(in the rows, 128 means zero)
Facts:
α 2 <- regregruk,rulon,leso,gagru,drumu,dozu,stabrek,zige,totrun,drebes,skemun,zikatrar,tubrugam,tromebun,triflen,remar,gida,puse,poplezam,draplin,grebrin,rozim,menodom,tritil,grikoplan,grisemum,robrilem,setril,medol,fotar,taplas,gizil,mostum,tovek
α 623 <- klokel,lotrum,tenal,pavi,vidro,famir,vetru,zodi,patrel,plogur,veflu,pugrik,tidrumar,tosol,norin,flabukur,sibrisor,brugrun,vimum,vomin,bratum,baklek,vaskur,drubrel,biflik,vose,plasun,gedostir,stigre
α 433 <- pluskavis,vikun,zanes,grele,bredim,namel,kleklam,brogrim,pedrifas,zadro,mapaza,trugas,pebis,vomi,nusa,fligros,breskipul,tredo,fenen,buzogras,truflas,skuplik,rudrubam,gromos,drezol
α 291 <- klozen,feve,vafu,vibon,mifluk,gutren,klidrar,kostul,gamar,beste,plana,trene,dozal,beve,fadru,pidras,geskikil,vobru,dubra,drotraskal,tiklol,naske,kleflim,nisil,petu
ξ gedostir <- pluskavis,plana,fligros,robrilem
ξ vomi <- lotrum,mostum
ξ regregruk <- lotrum,taplas
ξ famir <- lotrum,skemun,beste,draplin
ξ drubrel <- rulon,stabrek,norin
ξ buzogras <- tenal,fligros
ξ tritil <- tenal,vobru
ξ bratum <- tenal,gagru,skemun
ξ dubra <- tenal,sibrisor
ξ tubrugam <- leso,stabrek
ξ drebes <- leso,drumu,totrun
ξ breskipul <- leso
ξ setril <- klozen
ξ medol <- pavi,vaskur
ξ gamar <- pavi
ξ vikun <- pavi,fligros,geskikil
ξ trene <- feve,skemun,gida
ξ patrel <- feve,namel
ξ vidro <- feve,tromebun
ξ gutren <- vafu
ξ vomin <- vibon,plana
ξ zanes <- vibon,geskikil,fotar
ξ puse <- dozu
ξ pedrifas <- dozu
ξ klokel <- dozu,rudrubam
ξ bredim <- stabrek,grele,gida,petu
ξ brogrim <- stabrek,triflen
ξ rozim <- zodi,pugrik
ξ vetru <- totrun
ξ grebrin <- totrun,klidrar,fadru
ξ nusa <- veflu,klidrar
ξ flabukur <- veflu,sibrisor,geskikil,tovek
ξ fenen <- veflu,dozal,fligros,nisil
ξ tredo <- veflu,gida,taplas
ξ vimum <- skemun
ξ stigre <- skemun
ξ truflas <- skemun,pugrik,beste,geskikil
ξ grikoplan <- namel
ξ kleflim <- namel,vobru
ξ mifluk <- namel,pebis,dozal
ξ pidras <- klidrar,norin,fadru
ξ drezol <- klidrar
ξ mapaza <- klidrar,sibrisor,draplin
ξ vose <- pugrik
ξ biflik <- kleklam,trugas
ξ plogur <- kleklam,dozal,tiklol
ξ tosol <- triflen
ξ gizil <- beste,baklek
ξ zige <- gida,baklek,grisemum
ξ zikatrar <- sibrisor
ξ remar <- draplin
ξ menodom <- grisemum,skuplik
ξ drotraskal <- grisemum
ξ gromos <- beve
ξ naske <- fadru,geskikil
ξ tidrumar <- vobru
ξ plasun <- tiklol

Known rows:
grebrin: [162 102 114 125 115 102 121 186 119 150  69 144  55 111 115 131 128 115
 175 120 133 124 137 109 117 108 148 146 161  96 169  77 188 141 153  89
 176 145]
leso: [124 101 146  80 111  69 122 186 120  97 143 141 154 169  84 144 171 115
 120  93 147 167 127 151 136 118 168  94 148 126 126 114 182  94 139 109
 179  95]
grisemum: [105 167 165  34 121  69 100 168 165 114 199 159 125 138  93  99 165 121
 117  98 156 141 147 137 117 102 137 143 102 158 147 121 112 148 116 125
 124  93]
menodom: [135 144 145  68 105  94 111 178 157 145 144 181  61 113 133 107 160 135
 160 130 157 144 176 103  97 105 110 204 100 154 164  95  96 162 136 116
 122 133]
grele: [144 101 146  80 152 102 143 156 125  75 162 108 149 139 135 132 103 141
  73 122 144 195  89 108 175 158 120 140 121 161  97 145 105 140 106 149
 159 137]
breskipul: [174  62 124 146 115  97 131 156 108  97 108 114  95 145 143 152  97 140
 123 110 129 187 104 125 168 145 114 159 125 126 102 139 140 141 115 144
 168 178]
mapaza: [168  98 114 147 160 146 140 123 126 160  94  99  61  71 154 128  69 112
 123 100 104 132  95  90 164 130 104 144 142 109 131 101 120 173 112 123
 169 156]
vomi: [152 113 119 150 126 141 170  94 136 143 131 103 111  69 173 128  85 158
  82 112 126 142 106  73 146 120  95 150 121 138 127 122  80 144 102 173
 162 162]
drezol: [162  84 112 130 154 126 116 146 128 144 103 104  76 106 140 130  83 116
 131  90 112 143  91 127 174 126 121 128 150 106 113 118 148 172 113 126
 165 153]
pebis: [161 162 122 113 125 128 109 115 148 119 152 124 167 127  99 145  96 113
 106 140 101 170  32 163 158 130  98 118 108 120  81 148 114 124  97 107
 106 172]
trugas: [197 139 122 149  94 114 104  81 152 112 144 117 154 122 117 124 104 154
 100 117 122 168  21 178 129 102 115 100 112 123  85 163 124 126  85 122
 125 179]
pedrifas: [152  45  58 165 168 143 125 145 132 118 133 163 112  89 169 151 147 182
 106  70 127 149  90 134 138  93  78 155  99 126 149 172 101 107 127 181
 116 188]
skuplik: [141 118 153  72 144  86  92 148 151 114 190 131  99 124 130 104 114 126
 108  97 131 154 119 136 165 136  87 174  83 161 114 158 100 194  91 153
 119 145]
vaskur: [ 99 133 136 130 144 161  88  74 108 118 139 141 125 198 126 129 114 122
 141 127 133 119 158 173 114 118 167 146 144 128 102 178 153 118 147 129
 101 101]
plogur: [213 160 120 193  84 188 106  90 131 143  96 149 102 150 141 109  99 176
 161 186 141 142  67 136  69 130 161 143 127 118  85 137 122 130 127 106
  86 157]
brugrun: [138 111 127 162 129 164 107 119 113 133 128 145 128 159 135 132 133 138
 142 121 147 129 109 164 100 124 158 145 129 144 118 158 132 113 162 147
 108 104]
zodi: [110 123 177 171  99 137 120  64 118 165 145 144 146 174 129 128  84 115
 124 117 122 106 140 140 103 122 146 155 135 154 110 169 133 106 145 165
 119  66]

Rows:
No name comes twice in this set of rows, the named rows included.
[130 113 172 188  95 150 128  61 110 173 123 125 106 162 149 136  91 118
 133 127 121 104 156 114  83 123 127 185 130 146 106 139 120 124 163 161
 122  87]	vose
[ 97 150 101  77 168 138 101  48 146  94 164 113 157 128 130 128  95  97
  92 101  90 153 114 172 178 102 132  85 159 108  95 179 136 143  97  93
 112 154]	fligros
[115 140 134  83  99 103 137 163 148 135 153 172 174 114  92 146 147  94
 113 139 137 138 113 123 121 110 116 142 115 144 144  95 117  86 136 112
 119 104]	tromebun
[ 93 128  98  89 166 138 114  68 135  95 155 126 140 149 147 133 110 120
  95 108 103 167 135 147 167 103 113 112 147 103 107 187 144 135  97  96
 115 171]	pluskavis
[134  93 142 147 113 125 157  62 129 164 102 102  79 102 168 146  49 105
  94 118 102 136 142  59 149  91  74 187 117 126 127 138  97 160 108 131
 158 166]	truflas
[138 119  91 107 168 159 130  75 132 139 110 122 109  96 161 164  86 103
 123 135  97 155 128 104 170 121  91 146 140  93 108 138 108 143 107 105
 122 195]	buzogras
[109 138 125  99 105 105 163 132 154 146 159 138 149  92 116 111 151 142
  85 105 142 125 121  94  88  83 141  94 152 141 173  99 114  98 153 140
 160  96]	mostum
[137 111 141 137 159 139 105 153  98 111 140 112 133 197 117 128 111 129
 123 111 155 148 101 160 134 176 199 109 171 136 100 130 164 132 156 153
 156  71]	norin
[124  65  71 209 168 182 117 153 113 139 135 181  99 130 173 125 164 195
 154 104 152 114 118 136  95 111 119 166 115 135 137 161 108  93 175 182
  99 130]	klokel
[133 160 161 125 130  89 121 174 141 117 141 120  92 119 135  88 175 155
 154 145 141 101 183 115 134 172  94 181  53 152 145 122  99 193  99 154
  88 134]	drotraskal
[ 95 151 128 133 151 122 125 156 131 118 141 110 206 108  68 146 150  95
 139 159  91  88 104 173 153 165 100  78  85 125 116 135 128 101 105 132
  71 102]	vobru
[ 97 167 154  26 122  83 139 156 154 106 195 144 156 120  92 111 158 128
  88 123 161 146 127 118 135 127 150 113 151 159 137  89 120 118 137 110
 150  85]	gida
[ 98 156 114  73 136 118 129 136 149 148 142 137 122 110 106 116 133 102
 117 107 125 115 140 131 132  93 158  81 169 107 168 101 152 136 147  88
 147 110]	tovek
[141 147 110 169 124 141 149 164 118 135  88 113 158 100 101 150 147 104
 170 192 103 108 112 123 149 182  90 131  73 114 119  95 112 115 100 110
  65 153]	kleflim

Now the same nodes, written a new way:
Known rows:
fotar: [115 144 127 122 100 108 130 117 118 136 122 129 116 141 126 128 144 126
 128 108 125 128 116 112 110 131 138 123 118 118 134 127 128 130 131 119
 125 135 120 127 119 142]
truflas: [136 122 134 123 136 130 111 117 120 113 112 133 139 111 104 133  87 131
 128 129 103 128 156 134 126 139 134 109 121 127 125 133 111 133 140 130
 125 111 116 129 111 132]
sibrisor: [133 172 113 123 132 113 117 140 129 110 131 135 137 137 131 122 129 116
 126 122 117 137 118 139 116 124 133 119 150 131 138 119 126 125 128 142
 128 131 125 134 121 126]
vomi: [138 119 133 118 137 133 108 117 124 113 124 133 134 108 114 135  98 126
 128 129 129 130 163 138 126 136 139 120 136 129 121 135 120 131 130 121
 131 103 110 123 112 134]
rozim: [113 116 135 121 114 132 143 106 112 140 134 140 106 111 113 137 140 133
 130 129 148 133 131 112 110 132 134 140 103 121 131 132 131 137 134 101
 127 132 110 115 125 142]
plasun: [130 164 123 127 148 132 129 133 127 102 148 142 129 111 110 128 124 122
 129 143 128 135 130 133 115 125 129 126 144 126 141 129 118 138 132 124
 130 131 117 125 121 125]
gromos: [131  51 171 108 108 134 150  57  94 134 111 126 126  41  93 139  68 133
 123 126  89 102 144 114  83 119 118 125 148 118 127 172 146  94 132  80
 146  94 110  98 109 100]
plogur: [131 153 131 132 135 127 134 126 121 127 132 147 142 108 108 127 116 126
 132 140  99 123 117 129 121 131 132 112 117 131 141 119 116 138 142 140
 126 138 122 133 125 124]
tidrumar: [143 141 127 122 142 137 126 130 117 129 126 153 140 121 126 137 121 126
 126 139 117 153 131 144 125 128 132 125 112 140 135 116 136 133 125 137
 132 134 116 127 122 129]
kleflim: [117 125 134 125 113 135 137 112 119 160 137 137 121 106 118 132 127 130
 125 135 120 103 133 131 124 128 127 136 122 140 119 117 117 134 118 141
 128 126 109 133 115 131]
rulon: [120 137 115 110 106 119 115 126 121 112 116 129 115 155 138 133 148 131
 119 110 138 168 133 126 109 126 129 131 126 126 125 126 133 130 117 122
 131 121 116 119 113 153]
breskipul: [144 108 134 115 143 138 102 114 118 122 106 140 143 122 122 143  89 131
 125 131 121 140 160 146 135 140 140 119 103 138 120 128 130 126 129 131
 130 112 110 128 112 134]
tenal: [130 178 112 122 152 118 122 136 124 111 130 136 146 141 126 123 121 119
 125 132 120 137 111 138 118 121 132 121 149 128 143 124 128 122 131 140
 129 136 125 136 123 122]
setril: [126  81 127 114  72 120  79  86 119  74 110 170 112  71 117 135 135 128
 111 128 102 176 105 105 129 122 209  87 110 127 136 150 129 119 129 107
 114 155 123 112 114 158]
famir: [131 146 126 124 136 131 135 134 124 118 151 143 123 107 116 131 130 121
 128 139 136 145 136 136 112 126 126 133 140 130 134 124 122 135 128 123
 133 127 115 119 122 130]
kostul: [121 139 125 124 122 126 126 112 119 163 118 135 147 123 124 130 125 129
 123 130  99  94 118 131 130 128 132 128 115 138 127 117 128 125 117 149
 126 134 115 144 114 126]
petu: [119 143 117 121 114 118 123 118 120 152 122 128 140 137 134 128 124 126
 119 124 109 104 117 137 126 124 127 130 132 136 125 113 131 120 118 160
 126 131 116 146 114 128]

Rows:
No name comes twice in this set of rows, the named rows included.
[130 129 134 113 143 117 123 110 116 134 112 114 146 130 120 129  92 125
 128 116 120 108 142 135 112 135 120 131 143 124 127 137 136 110 140 130
 133 104 117 131 113 121]	rudrubam
[118 102 144 108  80 123 143  69 103 141 107 115 126  85 120 125 112 131
 113 115  63  96 112 119  83 100 102 129 169 126 125 156 141  97 100 116
 145 107 119 116  99 102]	beve
[114  82 117 111  80 104  72  82 112 123 113 155 134  74 133 132 105 124
 100 134  98 149  84 125 138 114 200 104 146 144 123 130 148  94 119 145
 114 151 126 131 114 150]	klozen
[134 115 146 120 142 136 134 107 116 133 121 125 131 102 104 133  86 130
 132 129 123 109 161 132 114 138 118 131 129 126 125 139 123 127 138 116
 133 102 109 122 113 117]	pedrifas

Now the same nodes, written a new way:
Known rows:
kleklam: [146 129 150 140 114 112 106 124 113 116 124 194  72 168 119]
grele: [101 203 108 141 114 111 111 119 134 122 107 100  69 125 123]
rulon: [116 146 116 120  98 106 104 108 128 136 161 103 145 174  72]
beve: [ 96 120 120 114 137 118 105 117 129  98 143 170 100 122 115]
klidrar: [113 109 126 109 133 106  95  85 136 109 158 146 134 125 112]
tiklol: [ 95 121 131 130 138 120  95 123 118 101 141 214 105 148 110]
gida: [ 76 203 114 128 124 121 113 128 118 110 122  84 121 107  95]
leso: [ 77 151 137  87 133  94 119  96 104  88 138  98 103 138 109]
vibon: [ 34  89 129 108 114 125 103 136 141  85 129 141  73 155 121]
pedrifas: [144 109 120 115 127 122 134 110 123 129 127 131  84 134 126]
plasun: [122 109 118 132 144 117 144 127 122 104 142 152 133 161 120]
poplezam: [ 96 121 122 100 130 130 133 122 113 125 137 121 131 133  96]
drebes: [ 69 134 132  66 156  91 138  86  90  88 139  86  93 133 138]
medol: [ 96 116 127 101 126 129 135 125 115 125 133 111 130 145 103]
flabukur: [ 86  85 162 140 149 127 143 104 147 108 125  90 192 110 126]
truflas: [151  80 124 123 114 127 126 134 127 119 132  95  78 103 118]
biflik: [124 112 121 138 141 115 136 139 113 104 143 175 116 184 119]

Rows:
No name comes twice in this set of rows, the named rows included.
[ 97 104 123 107 128 102  97  91 136 106 158 144 123 135 111]	fadru
[118  97 117 119 124 118  95 139 126  75 155 136  95  79 101]	beste
[ 77 142 143  83 136  84 119  87 106  87 143  90 110 142 107]	totrun
[ 99 126 113 120 138 120 102 130 123  86 140 163  95 112 115]	feve
[107 112 153 138 135 110 130 109 140  86 140 100 167 117 108]	sibrisor
[131 106 136 115 120 130 135 110 132 131 116 130  89 129 124]	vikun
[ 57 194  85 137 135 119  98 119 138 110 123 126 103 124 123]	petu
[ 47  75 150 122 121 125  99 120 147  93 133 117 118 115 118]	geskikil
[154 124  90 137 117 100 129 105 143 134 172 127 166 195  98]	drubrel
[111 168 135  73 103 131 135 114 134  69 128 167 107 140  47]	robrilem
[ 92  86 113 108 143 126 118 109 135 120 142 141 125 131 129]	naske
[ 91 140 112  96 132 119 133 111 111 135 136 100 131 149 107]	tubrugam
[151 111 133 116 130 125 133  96 130 137 125 121 106 121 127]	nusa
[107 140 172 149 149 117 129 101 141  86 125 129 189 113 110]	veflu

